Below is a small trained network, with its code and all its weights. Each question gives an input and a target symbol and asks what happens when units are switched off, that is, made to give their printed mean instead of their output.

import numpy as np


def w(rows, s, z=0):
    codes = np.array(rows[::2]) - 128.0
    scale = np.full(codes.shape[1], s)
    scale[-1] = z or s
    return codes * scale


def norm(h):
    return h / np.sqrt((h * h).mean(-1, keepdims=True) + 1e-5)


def f(y):
    return y / 2 * (1 + np.tanh(0.7978845608 * (y + 0.044715 * y**3)))


def softmax(a):
    e = np.exp(a - a.max(-1, keepdims=True))
    return e / e.sum(-1, keepdims=True)


def log_softmax(a):
    a = a - a.max(-1, keepdims=True)
    return a - np.log(np.exp(a).sum(-1, keepdims=True))


def net(x, mask):
    ids = ['βγδεζπσ'.index(c) for c in x.split()]
    T = len(ids)
    res = E[ids] + P[:T]
    r = norm(res)
    for j in range(3):
        rows = slice(2 * j, 2 * j + 2)
        q, k, v = (r @ M[0][rows].T for M in (Q, K, V))
        z = softmax(np.where(np.tri(T) > 0, q @ k.T / 2**0.5, -1e9)) @ v
        o = O[0][rows]
        res = res + np.where(mask[j], z, o[:, -1]) @ o[:, :-1]
    y = f(norm(res) @ A[0][:, :-1].T + A[0][:, -1])
    res = res + np.where(mask[3:15], y, B[0][:, -1]) @ B[0][:, :-1]
    return log_softmax(norm(res)[-1] @ U[:, :-1].T + U[:, -1])


Q, K, V, O, A, B = {}, {}, {}, {}, {}, {}
E = w([
[157,133,82,44],'β',
[165,142,127,19],'γ',
[188,155,93,47],'δ',
[148,57,125,100],'ε',
[212,172,140,58],'ζ',
[113,176,253,59],'π',
[33,150,124,33],'σ',
],0.0075)
P = w([
[71,143,127,254],'0',
[152,68,179,99],'1',
[185,94,173,88],'2',
[176,110,175,108],'3',
[184,121,161,105],'4',
[186,141,143,106],'5',
[201,162,140,105],'6',
[207,189,130,95],'7',
[203,208,123,110],'8',
[206,219,120,113],'9',
[208,235,112,105],'10',
],0.0066)
Q[0] = w([
[145,223,117,11],'h1',
[196,141,156,44],'h1',
[181,183,90,143],'h2',
[91,159,198,79],'h2',
[139,58,116,141],'h3',
[181,169,156,46],'h3',
],0.013)
K[0] = w([
[132,253,132,108],'h1',
[89,215,139,37],'h1',
[66,52,75,87],'h2',
[180,115,162,145],'h2',
[152,136,174,43],'h3',
[101,214,104,153],'h3',
],0.013)
V[0] = w([
[93,169,232,134],'h1',
[10,148,88,98],'h1',
[131,197,127,146],'h2',
[171,116,176,159],'h2',
[2,91,43,80],'h3',
[62,117,179,95],'h3',
],0.012)
O[0] = w([
[101,205,126,138,254],'h1',
[121,154,158,33,146],'h1',
[96,108,114,69,111],'h2',
[156,151,65,115,155],'h2',
[199,37,236,161,123],'h3',
[69,189,254,226,142],'h3',
],0.01,0.0065)
A[0] = w([
[178,82,223,86,110],'n1',
[173,85,134,141,127],'n2',
[134,151,145,49,159],'n3',
[132,117,87,51,91],'n4',
[161,131,102,99,120],'n5',
[249,19,161,91,32],'n6',
[176,185,29,137,255],'n7',
[206,202,117,155,133],'n8',
[85,82,195,184,101],'n9',
[154,157,141,57,105],'n10',
[90,157,172,79,133],'n11',
[80,185,186,85,117],'n12',
],0.011,0.0081)
B[0] = w([
[65,127,83,95,174],'n1',
[90,120,148,100,134],'n2',
[177,157,73,132,185],'n3',
[209,108,113,174,144],'n4',
[146,112,133,170,140],'n5',
[1,166,123,115,151],'n6',
[107,62,207,199,248],'n7',
[153,99,103,217,179],'n8',
[229,157,91,58,135],'n9',
[158,168,125,102,159],'n10',
[183,138,86,140,167],'n11',
[184,129,114,145,182],'n12',
],0.0095,0.012)
U = w([
[174,67,109,118,100],'β',
[167,190,134,79,128],'γ',
[73,109,145,97,230],'δ',
[126,122,150,160,123],'ε',
[102,199,159,176,203],'ζ',
[85,162,36,144,31],'π',
[146,136,248,97,3],'σ',
],0.018,0.0074)

Each question gives the input, a string of symbols that net reads in full, and the target symbol t.
The units are the heads (2 rows each of Q, K, V and O) and the neurons (one row each of A and B). Each row of codes is followed by its name. A weight is (code - 128) times the scale printed after its matrix; where a second scale follows, it is the last column's (O, A, B and U).
mask holds one flag per unit, heads first, then neurons. A switched-off unit (its flag False) gives its mean, the last column of its rows in O or B, instead of its output. The means were averaged over made-up inputs and are rounded, as every weight is.
A unit's drop is (log p(t) with every unit on - log p(t) with that unit switched off) / (log p(t) with every unit on - log p(t) with every unit switched off).
The circuit of an input: a set's keep is (log p(t) with only the set's units on - log p(t) with every unit switched off) / (log p(t) with every unit on - log p(t) with every unit switched off). Starting from the 12 units with the biggest drops (on a tie, the unit counted first), units are removed one at a time, each time the one whose removal leaves the highest keep (on an exact tie, the one counted first), for as long as the keep stays at least 0.8.
circuit, biggest first: the units of the circuit, biggest drop first
unit that matters most: the unit with the biggest drop
k most important neurons: the k neurons with the biggest drops, biggest first
heads that matter: for each layer, one digit per head in row order, 1 if its drop is at least 0.15 and else 0, layers parted by /
drop of u: that unit's drop, to one decimal
input γ ζ γ, target γ: unit that matters most -> h1
input β π ζ π ζ γ π σ ζ, target δ: heads that matter -> 001
input β σ δ σ, target δ: 2 most important neurons -> (n6 n1)
input β β π δ, target δ: circuit, biggest first -> (h3 n6)
input ε β π ε ζ ζ γ, target ε: heads that matter -> 100
input β σ γ, target δ: circuit, biggest first -> (h3 n6)
input γ β ζ δ, target γ: heads that matter -> 100
input β ζ σ π γ ζ σ δ δ, target δ: circuit, biggest first -> (h3 n6 n1)
input ε ζ ζ ζ δ ζ ζ, target ε: circuit, biggest first -> (h1 n7)
input σ β π β δ β, target σ: heads that matter -> 001
input δ π δ ζ γ, target β: heads that matter -> 001
input ζ π δ β ζ π π π, target π: heads that matter -> 001
input β σ δ δ δ β π σ β, target δ: heads that matter -> 001
input δ π β σ γ ζ ζ ε ε σ, target β: unit that matters most -> h3
input π π β, target ζ: heads that matter -> 001
input γ γ σ σ β, target γ: heads that matter -> 000
input γ δ β π β β σ σ, target γ: heads that matter -> 000
input δ δ β π π β σ δ ζ, target β: circuit, biggest first -> (h3 n7)
input δ β σ β σ δ, target β: 2 most important neurons -> (n7 n4)
input π δ γ, target ζ: circuit, biggest first -> (h3)
input β δ ε, target δ: circuit, biggest first -> (h1 n6 n8)
input ζ δ π π ζ β, target π: drop of h3 -> 1.6
input δ δ β π β, target β: drop of h3 -> 1.4
input ε β ε δ σ ε, target γ: drop of h1 -> 0.4
input ζ π π π, target π: drop of h3 -> 0.6
